Below are the code and all the weights of a small trained network. Each question names an input and a class and asks about switching units off, where a switched-off unit gives its printed mean instead of its output.

import numpy as np


def w(rows, s, z=0):
    codes = np.array(rows[::2]) - 128.0
    scale = np.full(codes.shape[1], s)
    scale[-1] = z or s
    return codes * scale


def f(y):
    return y / 2 * (1 + np.tanh(0.7978845608 * (y + 0.044715 * y**3)))


def log_softmax(a):
    a = a - a.max(-1, keepdims=True)
    return a - np.log(np.exp(a).sum(-1, keepdims=True))


def net(x, mask):
    res = np.array(x, float).reshape(1, 8) / 4 @ E
    y = f(res @ A[0][:, :-1].T + A[0][:, -1])
    res = res + np.where(mask, y, B[0][:, -1]) @ B[0][:, :-1]
    return log_softmax(res[-1] @ U[:, :-1].T + U[:, -1])


A, B = {}, {}
E = w([
[179,85,55,122,185,15,58,206],'x0',
[59,48,209,108,199,59,147,75],'x1',
[160,1,140,109,142,221,102,158],'x2',
[130,128,127,127,127,127,127,128],'x3',
[176,170,91,73,197,156,75,37],'x4',
[203,105,189,151,50,84,95,72],'x5',
[167,69,56,7,73,87,235,115],'x6',
[71,173,197,18,77,127,39,186],'x7',
],0.0048)
A[0] = w([
[107,123,156,121,102,204,156,91,74],'neuron 0',
[96,169,156,215,158,134,67,121,29],'neuron 1',
[92,246,114,144,107,35,163,92,3],'neuron 2',
[185,183,55,142,64,193,106,171,55],'neuron 3',
[129,132,152,172,132,131,91,131,25],'neuron 4',
[108,136,154,62,106,142,91,162,93],'neuron 5',
[212,101,185,158,48,83,91,76,71],'neuron 6',
[103,144,159,65,107,130,84,155,34],'neuron 7',
[143,118,101,69,104,109,175,114,71],'neuron 8',
[160,107,102,132,153,64,83,177,58],'neuron 9',
[80,89,171,109,170,91,144,84,99],'neuron 10',
[143,118,97,70,101,107,178,115,67],'neuron 11',
[161,106,92,199,156,134,196,101,19],'neuron 12',
[152,39,133,102,123,197,114,147,41],'neuron 13',
[108,140,155,76,111,133,102,158,93],'neuron 14',
[153,95,82,126,154,74,69,179,65],'neuron 15',
[176,159,89,63,186,159,73,42,89],'neuron 16',
[149,57,142,135,143,204,85,149,30],'neuron 17',
[82,84,174,111,177,85,133,92,28],'neuron 18',
[137,113,111,76,108,106,175,127,85],'neuron 19',
[152,98,98,196,159,141,171,105,76],'neuron 20',
[139,115,101,67,99,110,176,115,51],'neuron 21',
[60,157,75,105,210,172,176,191,92],'neuron 22',
[107,145,161,123,107,173,163,99,86],'neuron 23',
[96,154,158,127,94,190,169,81,40],'neuron 24',
[98,93,146,170,83,105,157,206,87],'neuron 25',
[106,106,141,176,69,109,178,209,88],'neuron 26',
[101,142,159,67,95,123,91,153,32],'neuron 27',
[118,135,150,173,160,157,81,137,98],'neuron 28',
],0.011,0.0023)
B[0] = w([
[144,176,78,90,180,133,161,138,195],'neuron 0',
[113,193,165,194,99,115,112,201,232],'neuron 1',
[227,83,99,115,55,169,223,101,246],'neuron 2',
[145,2,193,95,202,100,111,210,252],'neuron 3',
[101,143,144,139,122,127,106,167,148],'neuron 4',
[150,111,88,174,136,101,103,75,184],'neuron 5',
[58,107,62,67,90,212,50,131,228],'neuron 6',
[151,107,95,185,147,91,96,89,176],'neuron 7',
[117,167,148,175,108,132,110,183,191],'neuron 8',
[136,190,85,98,196,136,159,141,206],'neuron 9',
[144,57,167,94,159,126,124,182,210],'neuron 10',
[126,173,155,177,114,135,103,183,195],'neuron 11',
[155,111,81,184,154,74,65,72,224],'neuron 12',
[192,127,124,137,49,150,200,134,201],'neuron 13',
[144,117,103,158,132,108,100,90,167],'neuron 14',
[136,203,85,88,194,134,172,130,218],'neuron 15',
[44,136,219,119,110,102,174,28,236],'neuron 16',
[183,129,124,137,57,141,189,128,191],'neuron 17',
[152,50,161,108,169,117,120,184,199],'neuron 18',
[120,171,156,166,115,128,119,165,184],'neuron 19',
[147,118,90,180,138,82,84,69,214],'neuron 20',
[111,171,146,175,111,128,109,185,190],'neuron 21',
[77,104,79,69,58,207,46,124,233],'neuron 22',
[119,171,103,104,180,118,130,131,179],'neuron 23',
[122,192,87,87,203,109,151,144,204],'neuron 24',
[78,146,186,113,129,123,151,62,210],'neuron 25',
[85,130,204,108,132,109,161,61,218],'neuron 26',
[134,115,97,185,152,94,95,90,174],'neuron 27',
[129,163,148,165,86,125,133,178,189],'neuron 28',
],0.027,0.0049)
U = w([
[109,216,186,238,103,114,91,241,102],'0',
[171,91,61,220,177,38,48,44,107],'1',
[134,218,64,62,255,126,178,152,107],'2',
[235,96,127,130,47,169,224,121,253],'3',
[145,2,212,86,216,99,101,212,83],'4',
[12,142,241,113,132,98,166,30,128],'5',
[43,101,61,72,80,232,20,133,94],'6',
],0.0065,0.0054)

Each question gives the input, the list of numbers given to net, and the class t.
The units are the neurons (one row each of A and B). Each row of codes is followed by its name. A weight is (code - 128) times the scale printed after its matrix; where a second scale follows, it is the last column's (A, B and U).
mask holds one flag per neuron, in row order. A switched-off neuron (its flag False) gives its mean, the last column of its row in B, instead of its output. The means were averaged over made-up inputs and are rounded, as every weight is.
A unit's drop is (log p(t) with every unit on - log p(t) with that unit switched off) / (log p(t) with every unit on - log p(t) with every unit switched off).
The circuit of an input: a set's keep is (log p(t) with only the set's units on - log p(t) with every unit switched off) / (log p(t) with every unit on - log p(t) with every unit switched off). Starting from the 12 units with the biggest drops (on a tie, the unit counted first), units are removed one at a time, each time the one whose removal leaves the highest keep (on an exact tie, the one counted first), for as long as the keep stays at least 0.8.
units of the circuit, in order: the units of the circuit, biggest drop first
k most important neurons: the k neurons with the biggest drops, biggest first
drop when u is switched off: that unit's drop, to one decimal
input [7,-3,1,7,-3,-7,-2,-1], class 2: units of the circuit, in order -> [neuron 15]
input [6,-2,-8,0,-7,-2,7,6], class 3: 2 most important neurons -> [neuron 2; neuron 1]
input [4,5,8,6,-1,7,0,7], class 3: 3 most important neurons -> [neuron 13; neuron 17; neuron 12]
input [-1,-5,4,-1,5,2,-3,-6], class 1: 2 most important neurons -> [neuron 20; neuron 12]
input [1,-6,-5,1,8,-6,7,0], class 5: 2 most important neurons -> [neuron 16; neuron 1]
input [6,5,-4,7,8,-7,-2,5], class 5: 2 most important neurons -> [neuron 16; neuron 6]
input [7,-6,2,6,5,3,7,-4], class 0: 4 most important neurons -> [neuron 11; neuron 8; neuron 21; neuron 19]
input [3,-3,7,-4,6,-6,-3,7], class 1: 2 most important neurons -> [neuron 5; neuron 7]
input [-7,-5,7,7,2,3,-5,1], class 2: 3 most important neurons -> [neuron 24; neuron 0; neuron 2]
input [8,8,6,4,-5,-1,7,-8], class 1: 3 most important neurons -> [neuron 12; neuron 20; neuron 1]
input [-2,-1,7,-6,1,1,-6,-5], class 3: 2 most important neurons -> [neuron 17; neuron 13]
input [2,2,8,-1,-8,-3,-7,-5], class 3: 3 most important neurons -> [neuron 17; neuron 13; neuron 16]
input [-2,6,-6,-4,2,8,0,1], class 6: 4 most important neurons -> [neuron 6; neuron 3; neuron 13; neuron 17]
input [-2,-6,-6,5,-7,-3,-6,-1], class 5: units of the circuit, in order -> [neuron 26]
input [-8,-3,7,-2,-5,3,2,6], class 2: drop when neuron 9 is switched off -> 0.0
input [-4,1,8,2,-7,-7,3,0], class 3: drop when neuron 17 is switched off -> 0.8
input [1,-2,4,5,6,8,8,-3], class 0: drop when neuron 11 is switched off -> 0.4
